Here is a tiny trained network, its code and every weight. The questions are about switching its units off for an input and a class, where a switched-off unit gives its printed mean instead of its output.

import numpy as np


def w(rows, s, z=0):
    codes = np.array(rows[::2]) - 128.0
    scale = np.full(codes.shape[1], s)
    scale[-1] = z or s
    return codes * scale


def f(y):
    return y / 2 * (1 + np.tanh(0.7978845608 * (y + 0.044715 * y**3)))


def log_softmax(a):
    a = a - a.max(-1, keepdims=True)
    return a - np.log(np.exp(a).sum(-1, keepdims=True))


def net(x, mask):
    res = np.array(x, float).reshape(1, 7) / 4 @ E
    y = f(res @ A[0][:, :-1].T + A[0][:, -1])
    res = res + np.where(mask, y, B[0][:, -1]) @ B[0][:, :-1]
    return log_softmax(res[-1] @ U[:, :-1].T + U[:, -1])


A, B = {}, {}
E = w([
[89,171,122,102,96,226],'x0',
[244,188,77,106,29,192],'x1',
[192,146,148,153,103,202],'x2',
[90,148,16,138,153,73],'x3',
[119,37,42,56,133,255],'x4',
[253,197,124,83,196,96],'x5',
[106,140,184,29,110,22],'x6',
],0.0093)
A[0] = w([
[79,118,72,65,169,167,72],'n1',
[80,63,147,76,139,189,115],'n2',
[108,98,96,176,167,42,68],'n3',
[40,84,76,155,173,99,107],'n4',
[237,126,67,136,100,149,3],'n5',
[241,162,81,118,105,184,33],'n6',
[154,182,17,27,99,180,240],'n7',
[196,125,135,114,127,159,77],'n8',
[101,195,143,213,109,141,136],'n9',
[249,126,52,178,91,170,166],'n10',
[120,159,174,83,183,50,146],'n11',
[182,234,190,92,180,103,138],'n12',
[202,115,118,137,64,142,114],'n13',
[98,72,122,145,239,113,127],'n14',
[166,143,134,125,154,35,110],'n15',
[158,50,143,136,184,158,23],'n16',
[93,79,155,124,2,99,122],'n17',
[209,193,185,120,174,81,113],'n18',
[133,99,139,137,144,221,171],'n19',
[138,235,166,229,118,138,111],'n20',
],0.011,0.0037)
B[0] = w([
[80,124,71,64,168,182,190],'n1',
[131,98,143,103,165,204,209],'n2',
[134,106,78,191,101,62,191],'n3',
[1,48,51,174,140,128,219],'n4',
[224,124,53,138,84,147,203],'n5',
[176,170,79,152,93,131,227],'n6',
[168,160,51,4,83,168,253],'n7',
[178,159,121,152,143,105,171],'n8',
[56,198,174,158,89,107,180],'n9',
[186,177,109,200,75,154,248],'n10',
[160,62,143,107,196,91,226],'n11',
[232,127,167,99,144,98,237],'n12',
[208,129,129,134,51,123,189],'n13',
[107,122,88,207,195,95,196],'n14',
[154,93,125,138,211,69,208],'n15',
[139,148,141,155,207,148,159],'n16',
[84,44,179,102,59,141,195],'n17',
[210,173,164,113,159,52,232],'n18',
[189,179,183,152,153,227,213],'n19',
[98,209,189,183,69,79,206],'n20',
],0.0083,0.014)
U = w([
[219,148,192,131,200,14,169],'0',
[104,235,249,185,88,97,62],'1',
[105,154,69,33,161,151,223],'2',
[104,57,253,101,79,133,20],'3',
[210,205,69,159,90,141,126],'4',
[70,117,66,203,193,30,162],'5',
[118,140,149,172,254,209,6],'6',
],0.01,0.0018)

Each question gives the input, the list of numbers given to net, and the class t.
The units are the neurons (one row each of A and B). Each row of codes is followed by its name. A weight is (code - 128) times the scale printed after its matrix; where a second scale follows, it is the last column's (A, B and U).
mask holds one flag per neuron, in row order. A switched-off neuron (its flag False) gives its mean, the last column of its row in B, instead of its output. The means were averaged over made-up inputs and are rounded, as every weight is.
A unit's drop is (log p(t) with every unit on - log p(t) with that unit switched off) / (log p(t) with every unit on - log p(t) with every unit switched off).
The circuit of an input: a set's keep is (log p(t) with only the set's units on - log p(t) with every unit switched off) / (log p(t) with every unit on - log p(t) with every unit switched off). Starting from the 12 units with the biggest drops (on a tie, the unit counted first), units are removed one at a time, each time the one whose removal leaves the highest keep (on an exact tie, the one counted first), for as long as the keep stays at least 0.8.
units of the circuit, in order: the units of the circuit, biggest drop first
most important unit: the unit with the biggest drop
k most important neurons: the k neurons with the biggest drops, biggest first
drop of u: that unit's drop, to one decimal
input [0,-3,6,6,1,-4,-4], class 6: most important unit : n19
input [1,-3,6,-2,0,-8,-6], class 6: 2 most important neurons : n19; n2
input [-1,3,3,6,-6,-2,-5], class 1: units of the circuit, in order : n20; n9
input [-1,0,-2,8,5,0,8], class 2: 2 most important neurons : n7; n1
input [8,4,-2,-4,7,-1,2], class 2: 2 most important neurons : n1; n7
input [2,-6,1,-7,-4,-5,-2], class 3: 2 most important neurons : n10; n17
input [5,-1,5,-3,-5,-2,6], class 1: 3 most important neurons : n20; n15; n9
input [1,-5,1,7,8,4,-6], class 6: 2 most important neurons : n14; n19
input [2,-5,-2,5,5,3,-5], class 6: drop of n14 : 0.4
input [-3,-1,2,3,2,-5,-5], class 6: drop of n19 : 0.2
input [-7,-7,-5,7,2,8,5], class 5: drop of n4 : 0.3
